Below is a small trained network, with its code and all its weights. Each question gives an input and a class and asks what happens when units are switched off, that is, made to give their printed mean instead of their output.

import numpy as np


def w(rows, s, z=0):
    codes = np.array(rows[::2]) - 128.0
    scale = np.full(codes.shape[1], s)
    scale[-1] = z or s
    return codes * scale


def f(y):
    return np.maximum(y, 0)


def log_softmax(a):
    a = a - a.max(-1, keepdims=True)
    return a - np.log(np.exp(a).sum(-1, keepdims=True))


def net(x, mask):
    res = np.array(x, float).reshape(1, 4) / 4 @ E
    y = f(res @ A[0][:, :-1].T + A[0][:, -1])
    res = res + np.where(mask, y, B[0][:, -1]) @ B[0][:, :-1]
    return log_softmax(res[-1] @ U[:, :-1].T + U[:, -1])


A, B = {}, {}
E = w([
[60,143,159,42,206,91,145],'x0',
[153,99,152,28,60,28,118],'x1',
[75,174,1,156,202,89,184],'x2',
[137,112,115,110,79,184,57],'x3',
],0.011)
A[0] = w([
[135,153,92,173,164,154,131,233],'N1',
[156,174,108,155,160,71,186,173],'N2',
[116,128,154,177,159,155,148,84],'N3',
[155,80,170,79,97,157,89,214],'N4',
[152,108,135,52,87,67,123,255],'N5',
[147,148,207,215,131,180,164,226],'N6',
[140,130,246,105,121,149,126,127],'N7',
],0.014,0.005)
B[0] = w([
[132,115,166,190,130,111,166,228],'N1',
[39,77,152,90,178,126,111,225],'N2',
[125,116,78,85,134,136,107,180],'N3',
[188,150,96,94,139,141,112,249],'N4',
[104,72,107,79,111,141,78,254],'N5',
[250,28,157,165,106,52,117,228],'N6',
[184,190,118,120,34,162,89,230],'N7',
],0.013,0.015)
U = w([
[224,134,128,100,67,154,119,191],'0',
[45,172,133,162,187,141,255,112],'1',
[93,71,127,76,146,105,160,1],'2',
[208,78,165,213,130,126,212,163],'3',
],0.0092,0.00087)

Each question gives the input, the list of numbers given to net, and the class t.
The units are the neurons (one row each of A and B). Each row of codes is followed by its name. A weight is (code - 128) times the scale printed after its matrix; where a second scale follows, it is the last column's (A, B and U).
mask holds one flag per neuron, in row order. A switched-off neuron (its flag False) gives its mean, the last column of its row in B, instead of its output. The means were averaged over made-up inputs and are rounded, as every weight is.
A unit's drop is (log p(t) with every unit on - log p(t) with that unit switched off) / (log p(t) with every unit on - log p(t) with every unit switched off).
The circuit of an input: a set's keep is (log p(t) with only the set's units on - log p(t) with every unit switched off) / (log p(t) with every unit on - log p(t) with every unit switched off). Starting from all 7 units, units are removed one at a time, each time the one whose removal leaves the highest keep (on an exact tie, the one counted first), for as long as the keep stays at least 0.8.
circuit, biggest first: the units of the circuit, biggest drop first
most important unit: the unit with the biggest drop
top k neurons: the k neurons with the biggest drops, biggest first
drop of u: that unit's drop, to one decimal
input [-2,-2,7,8], class 3: most important unit -> N2
input [8,-7,1,-1], class 1: circuit, biggest first -> N5, N7
input [7,-6,-3,-7], class 3: top 3 neurons -> N6, N5, N4
input [0,-1,5,1], class 1: circuit, biggest first -> N6, N5
input [3,0,3,8], class 1: circuit, biggest first -> N6, N7, N5
input [6,-6,5,-8], class 1: top 2 neurons -> N5, N1
input [7,-7,-1,-5], class 3: top 2 neurons -> N6, N5
input [4,5,3,5], class 2: top 2 neurons -> N7, N6
input [-5,0,4,-6], class 2: top 2 neurons -> N2, N7
input [5,1,8,7], class 1: top 2 neurons -> N6, N5
input [3,0,2,3], class 2: top 3 neurons -> N7, N6, N1
input [0,7,4,4], class 2: top 3 neurons -> N7, N6, N5
input [-2,-6,-6,-5], class 3: top 3 neurons -> N6, N5, N4
input [-5,4,5,-7], class 2: circuit, biggest first -> N2
input [-7,8,2,-1], class 2: top 3 neurons -> N7, N6, N5
input [7,-6,4,6], class 1: drop of N6 -> 0.3
input [3,0,8,2], class 1: drop of N5 -> 0.1
input [-1,5,6,7], class 2: drop of N2 -> -0.1
